Here is a tiny trained network, its code and every weight. The questions are about switching its units off for an input and a class, where a switched-off unit gives its printed mean instead of its output.

import numpy as np


def w(rows, s, z=0):
    codes = np.array(rows[::2]) - 128.0
    scale = np.full(codes.shape[1], s)
    scale[-1] = z or s
    return codes * scale


def norm(h):
    return h / np.sqrt((h * h).mean(-1, keepdims=True) + 1e-5)


def f(y):
    return np.maximum(y, 0)


def log_softmax(a):
    a = a - a.max(-1, keepdims=True)
    return a - np.log(np.exp(a).sum(-1, keepdims=True))


def net(x, mask):
    res = np.array(x, float).reshape(1, 5) / 4 @ E
    u = 0
    for l in range(4):
        y = f(norm(res) @ A[l][:, :-1].T + A[l][:, -1])
        res = res + np.where(mask[u : u + 5], y, B[l][:, -1]) @ B[l][:, :-1]
        u += 5
    return log_softmax(norm(res)[-1] @ U[:, :-1].T + U[:, -1])


A, B = {}, {}
E = w([
[131,189,108,126,129,34,132],'x0',
[114,102,124,33,146,50,134],'x1',
[141,133,138,139,143,81,47],'x2',
[102,123,82,149,247,107,146],'x3',
[128,186,130,97,180,161,29],'x4',
],0.011)
A[0] = w([
[103,243,33,187,252,227,113,16],'0.n0',
[60,43,41,222,209,216,253,80],'0.n1',
[160,92,107,128,206,200,49,3],'0.n2',
[194,107,135,56,161,153,53,5],'0.n3',
[154,151,76,187,106,54,135,37],'0.n4',
],0.0053,0.0025)
B[0] = w([
[239,167,161,162,146,186,116,220],'0.n0',
[171,255,124,79,125,189,241,252],'0.n1',
[112,160,121,188,168,85,147,178],'0.n2',
[113,139,140,101,130,180,116,166],'0.n3',
[62,204,136,48,164,95,87,161],'0.n4',
],0.0085,0.0046)
A[1] = w([
[138,74,117,138,171,116,137,78],'1.n0',
[111,72,114,126,71,150,162,3],'1.n1',
[148,134,168,98,4,129,122,75],'1.n2',
[116,108,131,228,153,158,87,59],'1.n3',
[130,112,104,105,123,90,154,92],'1.n4',
],0.013,0.0043)
B[1] = w([
[127,108,222,197,87,88,134,143],'1.n0',
[157,157,188,99,99,144,119,170],'1.n1',
[200,128,147,221,58,249,189,255],'1.n2',
[130,216,118,89,237,97,129,180],'1.n3',
[131,120,123,150,135,123,162,167],'1.n4',
],0.011,0.0071)
A[2] = w([
[137,244,166,142,219,160,22,252],'2.n0',
[194,107,149,132,79,136,55,186],'2.n1',
[107,84,153,82,53,26,117,83],'2.n2',
[127,140,110,202,147,212,1,67],'2.n3',
[117,115,117,67,120,51,227,27],'2.n4',
],0.0084,0.0024)
B[2] = w([
[66,128,113,113,76,86,53,255],'2.n0',
[89,105,139,49,89,175,126,175],'2.n1',
[195,149,195,94,114,191,186,147],'2.n2',
[113,101,86,122,168,45,204,185],'2.n3',
[254,125,48,151,161,40,112,169],'2.n4',
],0.01)
A[3] = w([
[34,101,143,140,165,199,91,72],'3.n0',
[72,48,146,210,152,122,108,9],'3.n1',
[94,123,108,208,191,254,239,99],'3.n2',
[113,61,167,77,189,96,149,2],'3.n3',
[92,72,142,57,167,179,57,183],'3.n4',
],0.0095,0.004)
B[3] = w([
[152,149,101,72,52,10,45,148],'3.n0',
[138,253,85,222,195,125,165,130],'3.n1',
[59,144,254,22,7,177,109,255],'3.n2',
[118,137,95,104,174,57,204,138],'3.n3',
[48,216,102,134,69,130,97,182],'3.n4',
],0.009,0.0073)
U = w([
[10,164,98,106,87,64,25,106],'0',
[134,166,156,116,49,244,198,216],'1',
[179,174,73,145,192,56,173,145],'2',
[115,36,172,175,153,150,127,1],'3',
],0.014,0.0055)

Each question gives the input, the list of numbers given to net, and the class t.
The units are the neurons (one row each of A and B). Each row of codes is followed by its name. A weight is (code - 128) times the scale printed after its matrix; where a second scale follows, it is the last column's (A, B and U).
mask holds one flag per neuron, layer by layer. A switched-off neuron (its flag False) gives its mean, the last column of its row in B, instead of its output. The means were averaged over made-up inputs and are rounded, as every weight is.
A unit's drop is (log p(t) with every unit on - log p(t) with that unit switched off) / (log p(t) with every unit on - log p(t) with every unit switched off).
The circuit of an input: a set's keep is (log p(t) with only the set's units on - log p(t) with every unit switched off) / (log p(t) with every unit on - log p(t) with every unit switched off). Starting from the 12 units with the biggest drops (on a tie, the unit counted first), units are removed one at a time, each time the one whose removal leaves the highest keep (on an exact tie, the one counted first), for as long as the keep stays at least 0.8.
units of the circuit, in order: the units of the circuit, biggest drop first
most important unit: the unit with the biggest drop
k most important neurons: the k neurons with the biggest drops, biggest first
k most important neurons of layer l: the k neurons of layer l with the biggest drops, biggest first
drop of u: that unit's drop, to one decimal
input [7,4,3,1,1], class 2: units of the circuit, in order -> (3.n2)
input [7,-8,-1,-5,6], class 0: 2 most important neurons -> (2.n0 0.n1)
input [3,-5,4,5,-8], class 2: 2 most important neurons -> (1.n2 2.n4)
input [-6,8,-4,1,0], class 2: 3 most important neurons -> (1.n2 2.n4 3.n2)
input [8,1,-6,-2,-2], class 2: units of the circuit, in order -> (2.n4 3.n2)
input [4,-2,5,7,-2], class 0: 2 most important neurons -> (2.n0 1.n2)
input [-2,7,0,0,2], class 2: 2 most important neurons of layer 1 -> (1.n2 1.n3)
input [2,-6,8,3,-7], class 0: 3 most important neurons -> (2.n0 0.n4 1.n2)
input [7,5,-1,-4,4], class 1: 2 most important neurons of layer 2 -> (2.n2 2.n0)
input [-4,-8,-4,7,8], class 2: 2 most important neurons -> (1.n2 1.n3)
input [6,8,-4,-1,-8], class 2: 2 most important neurons -> (2.n4 3.n2)
input [3,-5,0,3,6], class 2: 2 most important neurons of layer 1 -> (1.n3 1.n1)
input [6,3,0,-2,-3], class 2: 2 most important neurons -> (2.n4 3.n2)
input [3,8,4,-6,4], class 1: 2 most important neurons of layer 2 -> (2.n2 2.n0)
input [-5,-6,-1,5,6], class 0: 2 most important neurons of layer 2 -> (2.n0 2.n4)
input [-1,8,6,0,-8], class 2: units of the circuit, in order -> (2.n4)
input [-8,0,-5,1,7], class 0: 2 most important neurons -> (1.n2 2.n0)
input [2,-4,7,2,-6], class 0: 2 most important neurons -> (1.n2 0.n4)
input [-3,-4,4,4,5], class 0: 2 most important neurons -> (2.n0 1.n2)
input [-7,3,-2,-5,7], class 0: most important unit -> 0.n1
input [-6,-8,5,4,6], class 0: drop of 2.n4 -> 0.1
input [-1,1,3,2,-2], class 2: drop of 2.n0 -> 0.0
input [1,-7,-1,0,6], class 0: drop of 2.n0 -> 0.6
input [-6,4,-8,-2,7], class 0: drop of 1.n2 -> 0.3
